Below is a small trained network, with its code and all its weights. Each question gives an input and a class and asks what happens when units are switched off, that is, made to give their printed mean instead of their output.

import numpy as np


def w(rows, s, z=0):
    codes = np.array(rows[::2]) - 128.0
    scale = np.full(codes.shape[1], s)
    scale[-1] = z or s
    return codes * scale


def f(y):
    return np.maximum(y, 0)


def log_softmax(a):
    a = a - a.max(-1, keepdims=True)
    return a - np.log(np.exp(a).sum(-1, keepdims=True))


def net(x, mask):
    res = np.array(x, float).reshape(1, 8) / 4 @ E
    y = f(res @ A[0][:, :-1].T + A[0][:, -1])
    res = res + np.where(mask, y, B[0][:, -1]) @ B[0][:, :-1]
    return log_softmax(res[-1] @ U[:, :-1].T + U[:, -1])


A, B = {}, {}
E = w([
[128,128,128,128,127],'x0',
[17,136,102,111,155],'x1',
[128,129,128,127,129],'x2',
[139,254,129,150,103],'x3',
[127,128,128,128,129],'x4',
[128,128,128,129,127],'x5',
[157,124,13,139,121],'x6',
[128,128,128,129,126],'x7',
],0.015)
A[0] = w([
[172,174,128,142,135,100],'N1',
[227,123,63,92,102,112],'N2',
[185,74,106,113,154,131],'N3',
[85,134,32,127,117,2],'N4',
[91,135,43,122,142,19],'N5',
[150,152,99,148,91,40],'N6',
[181,116,200,143,110,192],'N7',
[74,15,146,107,143,176],'N8',
[173,122,186,135,120,183],'N9',
[199,120,90,133,118,128],'N10',
[141,146,115,143,121,77],'N11',
[162,125,164,120,126,169],'N12',
[140,116,150,137,132,99],'N13',
[104,133,68,110,129,43],'N14',
[84,74,173,111,143,145],'N15',
[218,130,76,131,148,87],'N16',
[100,86,159,142,138,153],'N17',
[51,159,176,116,122,86],'N18',
[193,118,215,120,110,183],'N19',
[156,103,129,120,119,104],'N20',
[106,191,159,118,134,118],'N21',
[132,53,110,160,130,166],'N22',
[100,158,134,124,130,83],'N23',
[148,51,120,97,121,215],'N24',
[134,79,120,119,112,187],'N25',
[111,128,85,130,123,67],'N26',
[151,124,127,135,151,107],'N27',
[28,139,187,117,128,118],'N28',
[183,142,168,110,162,80],'N29',
[144,248,121,131,113,134],'N30',
[113,73,135,125,133,190],'N31',
],0.018,0.0058)
B[0] = w([
[191,115,90,139,107,176],'N1',
[170,53,172,137,101,212],'N2',
[76,112,173,120,88,197],'N3',
[85,211,82,125,157,203],'N4',
[95,199,89,115,166,197],'N5',
[165,105,97,132,125,161],'N6',
[93,189,71,135,145,207],'N7',
[171,48,48,127,180,251],'N8',
[93,174,87,139,139,192],'N9',
[143,78,180,131,110,189],'N10',
[147,116,110,125,128,146],'N11',
[109,158,103,126,140,171],'N12',
[117,142,119,124,131,145],'N13',
[106,178,101,133,152,174],'N14',
[161,68,98,114,175,198],'N15',
[179,67,132,151,105,195],'N16',
[147,90,101,114,161,176],'N17',
[134,117,210,140,99,192],'N18',
[82,194,72,122,150,219],'N19',
[104,126,161,126,129,155],'N20',
[126,159,185,131,100,190],'N21',
[65,119,149,141,93,203],'N22',
[129,139,165,127,113,156],'N23',
[49,101,146,140,90,218],'N24',
[82,112,142,148,114,183],'N25',
[106,160,92,119,114,160],'N26',
[125,125,148,114,129,140],'N27',
[168,76,201,100,117,209],'N28',
[124,165,101,110,126,166],'N29',
[253,169,132,115,147,247],'N30',
[134,86,94,124,162,190],'N31',
],0.048,0.02)
U = w([
[24,120,76,126,164,251],'0',
[211,26,133,136,114,179],'1',
[152,229,113,128,123,114],'2',
[165,104,255,114,79,39],'3',
[93,34,203,155,61,14],'4',
],0.0057,0.0024)

Each question gives the input, the list of numbers given to net, and the class t.
The units are the neurons (one row each of A and B). Each row of codes is followed by its name. A weight is (code - 128) times the scale printed after its matrix; where a second scale follows, it is the last column's (A, B and U).
mask holds one flag per neuron, in row order. A switched-off neuron (its flag False) gives its mean, the last column of its row in B, instead of its output. The means were averaged over made-up inputs and are rounded, as every weight is.
A unit's drop is (log p(t) with every unit on - log p(t) with that unit switched off) / (log p(t) with every unit on - log p(t) with every unit switched off).
most important unit: the unit with the biggest drop
top k neurons: the k neurons with the biggest drops, biggest first
drop of u: that unit's drop, to one decimal
input [-5,-2,-6,-1,1,-2,0,3], class 0: most important unit	N28
input [1,0,-8,0,-1,4,-6,1], class 0: top 2 neurons	[N30, N19]
input [7,8,-5,2,3,3,0,0], class 3: top 2 neurons	[N28, N18]
input [2,1,-1,5,-8,8,0,-7], class 3: top 2 neurons	[N8, N19]
input [6,1,-3,-7,-8,-5,8,3], class 0: top 2 neurons	[N4, N5]
input [-5,-8,-4,-8,4,3,0,8], class 0: top 2 neurons	[N19, N7]
input [-4,1,7,8,-5,-7,6,-2], class 2: top 2 neurons	[N4, N8]
input [-5,1,6,-1,-5,8,2,-6], class 0: top 2 neurons	[N30, N28]
input [2,-2,-3,0,-1,6,2,6], class 4: top 2 neurons	[N8, N30]
input [-8,8,1,3,-8,0,5,-1], class 2: drop of N19	0.0
input [6,-4,-6,-5,6,7,1,-1], class 4: drop of N4	0.1
input [8,0,7,-4,-8,6,-1,-1], class 0: drop of N2	0.3
